Below is a small trained network, with its code and all its weights. Each question gives an input and a target symbol and asks what happens when units are switched off, that is, made to give their printed mean instead of their output.

import numpy as np


def w(rows, s, z=0):
    codes = np.array(rows[::2]) - 128.0
    scale = np.full(codes.shape[1], s)
    scale[-1] = z or s
    return codes * scale


def norm(h):
    return h / np.sqrt((h * h).mean(-1, keepdims=True) + 1e-5)


def f(y):
    return np.maximum(y, 0)


def softmax(a):
    e = np.exp(a - a.max(-1, keepdims=True))
    return e / e.sum(-1, keepdims=True)


def log_softmax(a):
    a = a - a.max(-1, keepdims=True)
    return a - np.log(np.exp(a).sum(-1, keepdims=True))


def net(x, mask):
    ids = ['αβδεζηθλμξπτφψω'.index(c) for c in x.split()]
    T = len(ids)
    res = E[ids] + P[:T]
    r = norm(res)
    for j in range(2):
        rows = slice(3 * j, 3 * j + 3)
        q, k, v = (r @ M[0][rows].T for M in (Q, K, V))
        z = softmax(np.where(np.tri(T) > 0, q @ k.T / 3**0.5, -1e9)) @ v
        o = O[0][rows]
        res = res + np.where(mask[j], z, o[:, -1]) @ o[:, :-1]
    y = f(norm(res) @ A[0][:, :-1].T + A[0][:, -1])
    res = res + np.where(mask[2:6], y, B[0][:, -1]) @ B[0][:, :-1]
    return log_softmax(norm(res)[-1] @ U[:, :-1].T + U[:, -1])


Q, K, V, O, A, B = {}, {}, {}, {}, {}, {}
E = w([
[124,98,64,188,164],'α',
[101,96,115,172,171],'β',
[58,142,69,95,92],'δ',
[116,160,125,161,116],'ε',
[121,105,99,184,216],'ζ',
[90,144,147,187,145],'η',
[152,170,198,93,114],'θ',
[189,106,60,147,79],'λ',
[114,199,89,201,156],'μ',
[156,64,7,196,220],'ξ',
[116,40,164,169,103],'π',
[81,131,136,176,144],'τ',
[131,135,113,158,123],'φ',
[121,162,119,171,114],'ψ',
[165,133,62,188,194],'ω',
],0.019)
P = w([
[124,200,130,255,130],'0',
[124,184,117,222,134],'1',
[124,177,119,199,133],'2',
[123,170,122,182,131],'3',
[124,166,127,169,129],'4',
[126,162,127,154,131],'5',
[123,157,140,140,125],'6',
[128,145,144,131,122],'7',
[131,150,150,128,118],'8',
[130,151,153,146,116],'9',
],0.0082)
Q[0] = w([
[93,147,93,93,165],'H1',
[53,120,86,226,176],'H1',
[63,132,69,250,151],'H1',
[123,156,128,135,144],'H2',
[154,163,99,199,161],'H2',
[108,158,105,228,147],'H2',
],0.016)
K[0] = w([
[110,156,104,72,132],'H1',
[146,75,144,35,96],'H1',
[141,56,123,55,55],'H1',
[144,172,90,98,126],'H2',
[141,112,183,10,118],'H2',
[177,105,177,50,30],'H2',
],0.011)
V[0] = w([
[136,183,125,165,150],'H1',
[118,62,190,183,132],'H1',
[254,90,137,192,46],'H1',
[171,124,152,163,169],'H2',
[192,181,136,127,103],'H2',
[156,170,189,126,231],'H2',
],0.0091)
O[0] = w([
[83,65,206,42,80,254],'H1',
[69,162,130,15,184,127],'H1',
[175,129,98,2,98,172],'H1',
[244,130,170,102,153,144],'H2',
[178,140,192,133,82,150],'H2',
[141,115,225,134,196,34],'H2',
],0.0083,0.0028)
A[0] = w([
[67,125,86,166,31,80],'N1',
[188,45,62,158,139,9],'N2',
[134,2,157,99,72,255],'N3',
[112,32,122,181,136,104],'N4',
],0.0089,0.0017)
B[0] = w([
[161,50,117,229,75,252],'N1',
[151,126,204,93,54,251],'N2',
[150,255,61,111,184,189],'N3',
[24,109,150,31,60,247],'N4',
],0.0082,0.0041)
U = w([
[82,56,190,47,31,76],'α',
[87,104,161,125,152,65],'β',
[74,105,92,221,83,198],'δ',
[139,172,193,152,61,26],'ε',
[110,56,174,145,216,92],'ζ',
[108,140,189,149,135,49],'η',
[151,131,214,138,100,128],'θ',
[230,132,91,108,19,86],'λ',
[134,245,176,200,142,78],'μ',
[172,8,140,123,138,77],'ξ',
[84,181,68,83,173,177],'π',
[53,158,203,144,144,105],'τ',
[163,204,158,141,103,77],'φ',
[165,159,197,159,51,4],'ψ',
[246,99,195,172,154,217],'ω',
],0.011,0.0041)

Each question gives the input, a string of symbols that net reads in full, and the target symbol t.
The units are the heads (3 rows each of Q, K, V and O) and the neurons (one row each of A and B). Each row of codes is followed by its name. A weight is (code - 128) times the scale printed after its matrix; where a second scale follows, it is the last column's (O, A, B and U).
mask holds one flag per unit, heads first, then neurons. A switched-off unit (its flag False) gives its mean, the last column of its rows in O or B, instead of its output. The means were averaged over made-up inputs and are rounded, as every weight is.
A unit's drop is (log p(t) with every unit on - log p(t) with that unit switched off) / (log p(t) with every unit on - log p(t) with every unit switched off).
The circuit of an input: a set's keep is (log p(t) with only the set's units on - log p(t) with every unit switched off) / (log p(t) with every unit on - log p(t) with every unit switched off). Starting from all 6 units, units are removed one at a time, each time the one whose removal leaves the highest keep (on an exact tie, the one counted first), for as long as the keep stays at least 0.8.
units of the circuit, in order: the units of the circuit, biggest drop first
most important unit: the unit with the biggest drop
k most important neurons: the k neurons with the biggest drops, biggest first
heads that matter: for each layer, one digit per head in row order, 1 if its drop is at least 0.15 and else 0, layers parted by /
drop when u is switched off: that unit's drop, to one decimal
input θ π α α α δ α ω ω φ, target ω: most important unit	H2
input α μ α α α α α ξ α, target α: heads that matter	00
input δ ζ ω ψ, target δ: heads that matter	01
input ω π δ ε, target δ: units of the circuit, in order	(H2 N1)
input λ μ α φ η δ α φ, target δ: heads that matter	01
input π ω ζ τ, target π: heads that matter	10
input α π π α ω λ μ, target λ: heads that matter	11
input α ω π ζ ω η, target π: heads that matter	10
input δ λ α ξ, target λ: units of the circuit, in order	(H1 N2)
input ω α α β α φ μ α α π, target π: units of the circuit, in order	(N3 H1)
input ζ α ω α π, target π: units of the circuit, in order	(H1 N3)
input ζ ω α ψ ξ ζ μ τ φ ω, target ω: 2 most important neurons	(N4 N3)
input ω ξ α, target α: 2 most important neurons	(N4 N2)
input φ α ψ λ α η, target λ: units of the circuit, in order	(H1)
input ω δ μ μ α ε, target δ: drop when N3 is switched off	0.0
input μ α ζ ξ, target ξ: drop when N3 is switched off	0.1
input α ω μ δ ω η, target δ: drop when H2 is switched off	0.4
